Here is a tiny trained network, its code and every weight. The questions are about switching its units off for an input and a target symbol, where a switched-off unit gives its printed mean instead of its output.

import numpy as np


def w(rows, s, z=0):
    codes = np.array(rows[::2]) - 128.0
    scale = np.full(codes.shape[1], s)
    scale[-1] = z or s
    return codes * scale


def norm(h):
    return h / np.sqrt((h * h).mean(-1, keepdims=True) + 1e-5)


def f(y):
    return np.maximum(y, 0)


def softmax(a):
    e = np.exp(a - a.max(-1, keepdims=True))
    return e / e.sum(-1, keepdims=True)


def log_softmax(a):
    a = a - a.max(-1, keepdims=True)
    return a - np.log(np.exp(a).sum(-1, keepdims=True))


def net(x, mask):
    ids = ['αβγδεηθλξστφψω'.index(c) for c in x.split()]
    T = len(ids)
    res = E[ids] + P[:T]
    u = 0
    for l in range(2):
        r = norm(res)
        for j in range(3):
            rows = slice(3 * j, 3 * j + 3)
            q, k, v = (r @ M[l][rows].T for M in (Q, K, V))
            z = softmax(np.where(np.tri(T) > 0, q @ k.T / 3**0.5, -1e9)) @ v
            o = O[l][rows]
            res = res + np.where(mask[u + j], z, o[:, -1]) @ o[:, :-1]
        u += 3
        y = f(norm(res) @ A[l][:, :-1].T + A[l][:, -1])
        res = res + np.where(mask[u : u + 8], y, B[l][:, -1]) @ B[l][:, :-1]
        u += 8
    return log_softmax(norm(res)[-1] @ U[:, :-1].T + U[:, -1])


Q, K, V, O, A, B = {}, {}, {}, {}, {}, {}
E = w([
[103,164,87,133],'α',
[211,252,242,206],'β',
[115,153,107,109],'γ',
[83,123,144,123],'δ',
[104,132,135,110],'ε',
[97,130,130,102],'η',
[97,159,117,101],'θ',
[100,136,91,154],'λ',
[125,108,107,156],'ξ',
[99,137,130,88],'σ',
[82,183,81,126],'τ',
[88,196,80,93],'φ',
[54,148,123,93],'ψ',
[79,159,120,100],'ω',
],0.016)
P = w([
[141,114,238,84],'0',
[16,206,138,158],'1',
[31,199,134,152],'2',
[40,193,121,161],'3',
[40,188,100,172],'4',
[45,186,88,169],'5',
[45,185,81,169],'6',
[34,157,70,166],'7',
[32,179,55,174],'8',
[26,186,42,176],'9',
[25,210,22,180],'10',
[21,210,4,179],'11',
[16,216,1,183],'12',
],0.008)
Q[0] = w([
[195,146,101,225],'L0H1',
[4,182,123,137],'L0H1',
[211,154,146,145],'L0H1',
[225,161,155,67],'L0H2',
[206,57,136,101],'L0H2',
[67,138,146,103],'L0H2',
[101,73,73,6],'L0H3',
[247,50,110,102],'L0H3',
[202,61,186,99],'L0H3',
],0.011)
K[0] = w([
[118,16,94,120],'L0H1',
[148,129,215,245],'L0H1',
[75,107,88,29],'L0H1',
[181,120,103,33],'L0H2',
[64,93,115,8],'L0H2',
[169,186,145,121],'L0H2',
[96,149,76,233],'L0H3',
[43,188,51,105],'L0H3',
[34,150,63,90],'L0H3',
],0.012)
V[0] = w([
[53,57,157,186],'L0H1',
[203,158,160,119],'L0H1',
[198,216,159,185],'L0H1',
[121,30,167,143],'L0H2',
[39,129,1,100],'L0H2',
[59,91,90,51],'L0H2',
[135,50,89,44],'L0H3',
[107,174,73,122],'L0H3',
[68,233,53,1],'L0H3',
],0.0067)
O[0] = w([
[126,99,33,149,222],'L0H1',
[116,209,175,135,78],'L0H1',
[98,203,184,185,167],'L0H1',
[163,155,71,77,50],'L0H2',
[106,2,179,56,253],'L0H2',
[151,93,144,70,117],'L0H2',
[233,165,163,102,42],'L0H3',
[118,121,150,189,82],'L0H3',
[109,60,201,84,112],'L0H3',
],0.0078,0.0047)
A[0] = w([
[118,248,174,170,88],'L0N1',
[154,199,28,217,141],'L0N2',
[97,1,60,131,2],'L0N3',
[27,147,21,27,115],'L0N4',
[116,224,228,226,98],'L0N5',
[241,116,115,114,94],'L0N6',
[29,34,195,181,137],'L0N7',
[119,112,233,39,152],'L0N8',
],0.0068,0.006)
B[0] = w([
[159,214,252,148,163],'L0N1',
[47,62,161,146,204],'L0N2',
[87,216,189,90,181],'L0N3',
[179,67,181,196,254],'L0N4',
[85,198,253,136,168],'L0N5',
[51,151,70,194,129],'L0N6',
[173,255,79,130,231],'L0N7',
[128,119,35,186,161],'L0N8',
],0.0083,0.0078)
Q[1] = w([
[33,106,122,166],'L1H1',
[43,172,148,220],'L1H1',
[226,140,125,131],'L1H1',
[33,129,145,189],'L1H2',
[253,111,120,92],'L1H2',
[201,111,184,101],'L1H2',
[168,142,193,129],'L1H3',
[138,122,184,166],'L1H3',
[72,149,60,142],'L1H3',
],0.022)
K[1] = w([
[197,183,193,140],'L1H1',
[178,116,217,176],'L1H1',
[17,113,59,167],'L1H1',
[239,197,166,96],'L1H2',
[5,60,74,122],'L1H2',
[15,125,94,139],'L1H2',
[54,105,63,122],'L1H3',
[60,81,77,81],'L1H3',
[180,139,194,81],'L1H3',
],0.018)
V[1] = w([
[180,145,54,39],'L1H1',
[38,110,54,177],'L1H1',
[179,193,208,106],'L1H1',
[74,17,216,114],'L1H2',
[224,78,137,134],'L1H2',
[143,47,169,3],'L1H2',
[55,77,102,143],'L1H3',
[108,118,38,206],'L1H3',
[77,154,135,39],'L1H3',
],0.011)
O[1] = w([
[239,106,103,92,67],'L1H1',
[108,212,45,53,170],'L1H1',
[156,108,229,195,154],'L1H1',
[2,95,147,129,55],'L1H2',
[109,78,54,195,50],'L1H2',
[74,16,136,83,2],'L1H2',
[48,167,140,138,168],'L1H3',
[119,211,88,150,187],'L1H3',
[121,126,198,67,146],'L1H3',
],0.012,0.0085)
A[1] = w([
[155,139,190,252,153],'L1N1',
[37,139,109,78,87],'L1N2',
[210,236,139,98,87],'L1N3',
[170,61,134,100,107],'L1N4',
[77,141,119,39,110],'L1N5',
[115,85,154,87,115],'L1N6',
[62,126,60,95,112],'L1N7',
[64,73,160,172,6],'L1N8',
],0.013,0.017)
B[1] = w([
[69,87,67,154,254],'L1N1',
[171,154,198,113,161],'L1N2',
[98,152,205,202,211],'L1N3',
[168,194,141,142,143],'L1N4',
[158,183,70,128,160],'L1N5',
[159,142,147,137,144],'L1N6',
[124,108,111,189,165],'L1N7',
[183,73,1,104,128],'L1N8',
],0.019,0.0097)
U = w([
[85,192,253,170,15],'α',
[74,112,138,183,68],'β',
[122,17,165,206,142],'γ',
[92,41,27,198,70],'δ',
[246,91,140,230,35],'ε',
[173,83,32,126,185],'η',
[207,150,233,109,104],'θ',
[15,177,24,76,5],'λ',
[200,240,80,177,1],'ξ',
[196,45,150,108,252],'σ',
[67,214,193,9,33],'τ',
[85,79,236,53,142],'φ',
[69,58,95,55,199],'ψ',
[162,143,119,39,215],'ω',
],0.018,0.0078)

Each question gives the input, a string of symbols that net reads in full, and the target symbol t.
The units are the heads (3 rows each of Q, K, V and O) and the neurons (one row each of A and B). Each row of codes is followed by its name. A weight is (code - 128) times the scale printed after its matrix; where a second scale follows, it is the last column's (O, A, B and U).
mask holds one flag per unit, layer by layer, with each layer's heads first. A switched-off unit (its flag False) gives its mean, the last column of its rows in O or B, instead of its output. The means were averaged over made-up inputs and are rounded, as every weight is.
A unit's drop is (log p(t) with every unit on - log p(t) with that unit switched off) / (log p(t) with every unit on - log p(t) with every unit switched off).
The circuit of an input: a set's keep is (log p(t) with only the set's units on - log p(t) with every unit switched off) / (log p(t) with every unit on - log p(t) with every unit switched off). Starting from the 12 units with the biggest drops (on a tie, the unit counted first), units are removed one at a time, each time the one whose removal leaves the highest keep (on an exact tie, the one counted first), for as long as the keep stays at least 0.8.
circuit, biggest first: the units of the circuit, biggest drop first
most important unit: the unit with the biggest drop
top k neurons: the k neurons with the biggest drops, biggest first
k most important neurons of layer l: the k neurons of layer l with the biggest drops, biggest first
which heads matter: for each layer, one digit per head in row order, 1 if its drop is at least 0.15 and else 0, layers parted by /
input φ ξ ξ γ η ξ λ τ ε, target φ: 2 most important neurons of layer 0 -> (L0N4 L0N8)
input φ τ θ λ ξ λ, target φ: most important unit -> L0H3
input λ η ξ ξ ε ξ γ δ ξ ξ σ, target λ: top 2 neurons -> (L0N4 L0N7)
input τ α γ ξ ξ ξ σ θ, target τ: top 2 neurons -> (L0N8 L0N4)
input λ σ λ, target λ: circuit, biggest first -> (L1H1 L0H1)
input ω α ξ ψ, target ω: top 2 neurons -> (L0N4 L0N8)
input ξ ξ γ ω ξ η α λ δ, target ξ: circuit, biggest first -> (L0H3 L1H2)
input λ ξ ξ δ, target λ: circuit, biggest first -> (L0H1 L1H1)
input ξ α α, target ξ: which heads matter -> 011 / 010
input ξ α ξ γ ξ ξ ξ ε ξ θ ξ ε, target ξ: circuit, biggest first -> (L1H2 L0H3)
input α ξ σ σ λ σ δ τ ξ λ α, target α: which heads matter -> 111 / 010
input ξ β φ δ ε σ ξ ξ ξ, target δ: circuit, biggest first -> (L1N1 L1H3)
input φ τ θ ω, target φ: which heads matter -> 101 / 000
input λ ψ ξ ξ η τ τ δ ξ, target λ: most important unit -> L0H2
input τ γ α γ ξ ξ ξ λ δ ξ δ, target τ: 3 most important neurons of layer 0 -> (L0N8 L0N4 L0N7)
input α ξ ε λ δ ξ α ξ λ σ λ ψ γ, target α: which heads matter -> 111 / 010
input ξ ξ ξ τ τ φ σ θ, target ξ: which heads matter -> 011 / 010
input γ φ λ φ, target γ: which heads matter -> 110 / 100
input ε σ τ ξ ξ σ, target ε: which heads matter -> 011 / 000
input γ α ε ξ φ θ λ δ λ τ λ ε, target γ: most important unit -> L0H1
input λ σ λ ξ ξ λ ε ω α, target λ: which heads matter -> 110 / 100
input τ ξ ψ λ ξ σ, target τ: top 3 neurons -> (L0N8 L0N4 L0N7)
